Below is a small trained network, with its code and all its weights. Each question gives an input and a class and asks what happens when units are switched off, that is, made to give their printed mean instead of their output.

import numpy as np


def w(rows, s, z=0):
    codes = np.array(rows[::2]) - 128.0
    scale = np.full(codes.shape[1], s)
    scale[-1] = z or s
    return codes * scale


def norm(h):
    return h / np.sqrt((h * h).mean(-1, keepdims=True) + 1e-5)


def f(y):
    return np.maximum(y, 0)


def log_softmax(a):
    a = a - a.max(-1, keepdims=True)
    return a - np.log(np.exp(a).sum(-1, keepdims=True))


def net(x, mask):
    res = np.array(x, float).reshape(1, 2) / 4 @ E
    u = 0
    for l in range(4):
        y = f(norm(res) @ A[l][:, :-1].T + A[l][:, -1])
        res = res + np.where(mask[u : u + 3], y, B[l][:, -1]) @ B[l][:, :-1]
        u += 3
    return log_softmax(norm(res)[-1] @ U[:, :-1].T + U[:, -1])


A, B = {}, {}
E = w([
[149,101,83,121,133,204,44,108,176,196,143,32],'x0',
[251,127,171,231,110,171,39,90,16,120,100,119],'x1',
],0.011)
A[0] = w([
[152,77,70,144,81,154,39,79,115,64,146,130,170],'L0N0',
[121,104,138,58,110,149,165,128,47,116,196,207,142],'L0N1',
[83,149,105,131,149,173,171,168,253,89,117,149,3],'L0N2',
],0.0055,0.003)
B[0] = w([
[7,158,222,81,136,182,115,207,49,118,172,79,255],'L0N0',
[90,105,97,28,246,200,13,134,104,176,203,53,217],'L0N1',
[143,210,232,61,2,181,92,185,77,162,179,60,250],'L0N2',
],0.0058,0.0045)
A[1] = w([
[112,162,155,116,157,56,209,163,130,55,97,254,58],'L1N0',
[81,136,157,52,148,140,130,158,89,113,176,107,1],'L1N1',
[116,167,147,118,78,154,83,147,150,134,176,107,63],'L1N2',
],0.0095,0.0044)
B[1] = w([
[120,9,90,200,100,157,140,99,101,60,171,55,238],'L1N0',
[111,156,111,88,143,84,145,69,138,94,41,196,255],'L1N1',
[150,116,159,138,177,130,128,129,142,74,101,124,230],'L1N2',
],0.014,0.0083)
A[2] = w([
[52,103,49,60,29,17,254,198,210,139,217,178,44],'L2N0',
[101,74,74,135,202,199,93,123,203,181,105,54,1],'L2N1',
[128,62,87,198,188,38,152,115,139,106,201,136,22],'L2N2',
],0.008,0.0053)
B[2] = w([
[224,201,185,248,69,214,132,230,65,199,136,90,255],'L2N0',
[11,56,59,139,110,22,140,124,186,34,140,168,215],'L2N1',
[70,144,127,97,183,49,146,42,200,60,165,129,190],'L2N2',
],0.012,0.006)
A[3] = w([
[41,11,33,109,94,115,73,152,234,135,166,35,45],'L3N0',
[150,142,152,103,87,142,94,84,145,45,112,143,255],'L3N1',
[136,244,195,114,50,230,186,234,207,175,139,101,88],'L3N2',
],0.011,0.0059)
B[3] = w([
[81,92,78,120,120,117,206,32,121,7,177,100,243],'L3N0',
[118,137,98,94,123,123,143,146,181,175,135,128,254],'L3N1',
[237,114,225,183,81,221,26,185,90,218,113,117,232],'L3N2',
],0.016,0.013)
U = w([
[27,36,61,155,92,101,228,41,138,7,211,69,254],'0',
[219,184,221,213,35,223,51,228,37,232,146,116,54],'1',
[36,209,54,20,215,59,173,136,231,222,42,215,87],'2',
],0.016,0.0046)

Each question gives the input, the list of numbers given to net, and the class t.
The units are the neurons (one row each of A and B). Each row of codes is followed by its name. A weight is (code - 128) times the scale printed after its matrix; where a second scale follows, it is the last column's (A, B and U).
mask holds one flag per neuron, layer by layer. A switched-off neuron (its flag False) gives its mean, the last column of its row in B, instead of its output. The means were averaged over made-up inputs and are rounded, as every weight is.
A unit's drop is (log p(t) with every unit on - log p(t) with that unit switched off) / (log p(t) with every unit on - log p(t) with every unit switched off).
The circuit of an input: a set's keep is (log p(t) with only the set's units on - log p(t) with every unit switched off) / (log p(t) with every unit on - log p(t) with every unit switched off). Starting from all 12 units, units are removed one at a time, each time the one whose removal leaves the highest keep (on an exact tie, the one counted first), for as long as the keep stays at least 0.8.
units of the circuit, in order: the units of the circuit, biggest drop first
top k neurons: the k neurons with the biggest drops, biggest first
drop when u is switched off: that unit's drop, to one decimal
input [-3,-7], class 1: units of the circuit, in order => L2N0
input [-1,-3], class 2: top 2 neurons => L1N1, L1N2
input [-7,7], class 0: top 4 neurons => L3N2, L0N2, L2N0, L1N0
input [-3,3], class 2: units of the circuit, in order => L3N2, L3N0, L1N0
input [3,2], class 2: units of the circuit, in order => L1N0, L3N2, L3N0
input [-1,2], class 2: top 2 neurons => L2N0, L3N2
input [7,6], class 0: top 3 neurons => L2N0, L1N1, L2N1
input [4,3], class 0: top 3 neurons => L2N0, L1N1, L0N2
input [8,8], class 0: top 3 neurons => L2N0, L3N2, L2N1
input [2,2], class 2: top 2 neurons => L2N0, L0N0
input [7,7], class 0: top 4 neurons => L2N0, L0N2, L3N2, L2N1
input [3,1], class 2: top 2 neurons => L0N0, L2N0
input [-4,-5], class 1: top 2 neurons => L2N0, L0N2
input [-3,-1], class 2: top neuron => L0N1
input [5,-8], class 1: drop when L2N0 is switched off => 1.1
input [-2,1], class 2: drop when L0N1 is switched off => 0.8
input [1,-2], class 2: drop when L1N1 is switched off => 0.0
